Below is a small trained network, with its code and all its weights. Each question gives an input and a target symbol and asks what happens when units are switched off, that is, made to give their printed mean instead of their output.

import numpy as np


def w(rows, s, z=0):
    codes = np.array(rows[::2]) - 128.0
    scale = np.full(codes.shape[1], s)
    scale[-1] = z or s
    return codes * scale


def f(y):
    return np.maximum(y, 0)


def softmax(a):
    e = np.exp(a - a.max(-1, keepdims=True))
    return e / e.sum(-1, keepdims=True)


def log_softmax(a):
    a = a - a.max(-1, keepdims=True)
    return a - np.log(np.exp(a).sum(-1, keepdims=True))


def net(x, mask):
    ids = ['ΓΛΞΣΦΨΩβετ'.index(c) for c in x.split()]
    T = len(ids)
    res = E[ids] + P[:T]
    r = res
    for j in range(3):
        rows = slice(4 * j, 4 * j + 4)
        q, k, v = (r @ M[0][rows].T for M in (Q, K, V))
        z = softmax(np.where(np.tri(T) > 0, q @ k.T / 4**0.5, -1e9)) @ v
        o = O[0][rows]
        res = res + np.where(mask[j], z, o[:, -1]) @ o[:, :-1]
    y = f(res @ A[0][:, :-1].T + A[0][:, -1])
    res = res + np.where(mask[3:15], y, B[0][:, -1]) @ B[0][:, :-1]
    return log_softmax(res[-1] @ U[:, :-1].T + U[:, -1])


Q, K, V, O, A, B = {}, {}, {}, {}, {}, {}
E = w([
[90,153,137,138],'Γ',
[157,109,116,151],'Λ',
[45,124,194,91],'Ξ',
[104,82,179,100],'Σ',
[98,251,69,186],'Φ',
[70,226,111,107],'Ψ',
[126,120,155,59],'Ω',
[162,234,39,166],'β',
[216,172,59,85],'ε',
[215,66,137,16],'τ',
],0.012)
P = w([
[112,104,121,154],'0',
[169,149,183,106],'1',
[176,154,132,6],'2',
[100,172,113,92],'3',
[183,142,200,123],'4',
[76,89,55,152],'5',
],0.02)
Q[0] = w([
[106,99,6,94],'H1',
[17,95,94,137],'H1',
[117,199,148,163],'H1',
[130,170,169,113],'H1',
[192,179,157,140],'H2',
[133,143,102,95],'H2',
[81,169,145,124],'H2',
[189,142,195,83],'H2',
[121,183,180,129],'H3',
[237,115,169,141],'H3',
[32,59,48,116],'H3',
[120,79,12,100],'H3',
],0.011)
K[0] = w([
[162,181,148,89],'H1',
[131,179,169,84],'H1',
[142,120,164,181],'H1',
[118,46,170,185],'H1',
[129,83,60,169],'H2',
[95,155,122,150],'H2',
[140,215,107,137],'H2',
[133,100,92,252],'H2',
[140,128,161,179],'H3',
[47,83,121,143],'H3',
[199,222,201,7],'H3',
[117,191,108,21],'H3',
],0.012)
V[0] = w([
[140,45,68,126],'H1',
[197,89,111,117],'H1',
[169,176,109,45],'H1',
[146,206,80,24],'H1',
[137,75,94,237],'H2',
[117,132,89,247],'H2',
[141,45,114,155],'H2',
[159,125,168,88],'H2',
[203,18,163,43],'H3',
[44,37,198,143],'H3',
[9,117,251,133],'H3',
[163,23,202,22],'H3',
],0.012)
O[0] = w([
[218,189,166,147,98],'H1',
[142,163,221,78,131],'H1',
[70,183,101,20,221],'H1',
[36,212,62,34,253],'H1',
[126,208,139,213,48],'H2',
[155,200,115,193,86],'H2',
[120,185,229,150,60],'H2',
[89,87,127,119,132],'H2',
[91,147,247,94,123],'H3',
[189,44,197,95,9],'H3',
[131,2,138,81,34],'H3',
[92,123,215,62,114],'H3',
],0.0098,0.0066)
A[0] = w([
[172,143,117,185,180],'N1',
[113,2,156,138,105],'N2',
[250,127,167,117,243],'N3',
[100,115,125,163,116],'N4',
[153,82,68,53,194],'N5',
[118,137,74,137,48],'N6',
[138,102,73,206,131],'N7',
[173,131,211,194,116],'N8',
[116,157,130,102,144],'N9',
[174,118,164,226,108],'N10',
[138,185,146,104,153],'N11',
[44,134,91,14,103],'N12',
],0.01,0.011)
B[0] = w([
[29,74,150,172,166],'N1',
[141,190,17,7,144],'N2',
[56,77,122,119,167],'N3',
[144,93,151,54,132],'N4',
[94,107,120,204,179],'N5',
[196,198,119,70,155],'N6',
[129,111,176,77,165],'N7',
[83,247,177,174,152],'N8',
[150,67,171,97,162],'N9',
[255,39,207,111,158],'N10',
[57,107,186,150,160],'N11',
[201,130,138,185,253],'N12',
],0.0069,0.056)
U = w([
[142,47,161,134,100],'Γ',
[98,130,174,182,44],'Λ',
[177,82,94,49,40],'Ξ',
[245,150,186,52,69],'Σ',
[218,76,79,132,42],'Φ',
[2,40,83,175,252],'Ψ',
[92,105,129,57,239],'Ω',
[147,149,109,206,192],'β',
[48,189,122,137,134],'ε',
[161,192,183,88,146],'τ',
],0.0088,0.0043)

Each question gives the input, a string of symbols that net reads in full, and the target symbol t.
The units are the heads (4 rows each of Q, K, V and O) and the neurons (one row each of A and B). Each row of codes is followed by its name. A weight is (code - 128) times the scale printed after its matrix; where a second scale follows, it is the last column's (O, A, B and U).
mask holds one flag per unit, heads first, then neurons. A switched-off unit (its flag False) gives its mean, the last column of its rows in O or B, instead of its output. The means were averaged over made-up inputs and are rounded, as every weight is.
A unit's drop is (log p(t) with every unit on - log p(t) with that unit switched off) / (log p(t) with every unit on - log p(t) with every unit switched off).
The circuit of an input: a set's keep is (log p(t) with only the set's units on - log p(t) with every unit switched off) / (log p(t) with every unit on - log p(t) with every unit switched off). Starting from the 12 units with the biggest drops (on a tie, the unit counted first), units are removed one at a time, each time the one whose removal leaves the highest keep (on an exact tie, the one counted first), for as long as the keep stays at least 0.8.
units of the circuit, in order: the units of the circuit, biggest drop first
k most important neurons: the k neurons with the biggest drops, biggest first
which heads matter: for each layer, one digit per head in row order, 1 if its drop is at least 0.15 and else 0, layers parted by /
input Ψ Φ Σ τ Ψ Ξ, target Ω: units of the circuit, in order => [H3]
input ε Ψ β Φ, target β: 3 most important neurons => [N12 N3 N1]
input Σ Φ τ Γ β Ψ, target Σ: units of the circuit, in order => [N12 H3 H2]
input Ψ ε Γ Γ Σ, target Ψ: units of the circuit, in order => [N12 H3]
input Ω Γ Γ Ψ, target Ψ: 4 most important neurons => [N5 N10 N6 N7]
input Γ ε τ Λ Ψ Γ, target Σ: units of the circuit, in order => [N12 H3 H2]
input Σ Σ Ξ ε Γ τ, target Ξ: units of the circuit, in order => [H2 N2]
input ε Ξ ε ε β, target ε: units of the circuit, in order => [N12 H3]
input Γ β Ω Γ ε Ξ, target Γ: which heads matter => 111
input Ω Ψ τ β Γ ε, target Σ: 2 most important neurons => [N12 N9]
input Ξ Γ Ψ Ω Γ Γ, target Φ: which heads matter => 110
input Σ Ω Φ Ψ Γ, target Σ: which heads matter => 101
input ε β β Γ, target β: 2 most important neurons => [N12 N3]
input β Φ Γ β β, target β: which heads matter => 111
input Φ Ψ Σ Ω τ β, target Ω: which heads matter => 011
input Γ Γ Γ, target Ψ: units of the circuit, in order => [N12 H1 N6]
input Γ Ψ Γ ε, target ε: units of the circuit, in order => [N10]
input Ξ Φ β, target Ξ: 3 most important neurons => [N2 N1 N11]
input Γ τ Ψ β Γ β, target Φ: which heads matter => 110
input ε Γ Σ Γ Γ, target ε: which heads matter => 001
input β β ε Ψ Φ τ, target τ: units of the circuit, in order => [N12 H1]
input β Φ ε Γ Ψ, target β: units of the circuit, in order => [H3]
input Φ Γ β Φ Φ, target Φ: which heads matter => 101
input τ Γ Ψ Φ τ Ξ, target Φ: units of the circuit, in order => [N12 H2 H1]
input Ξ ε Ω Γ Γ, target Ξ: units of the circuit, in order => [N2 H3]
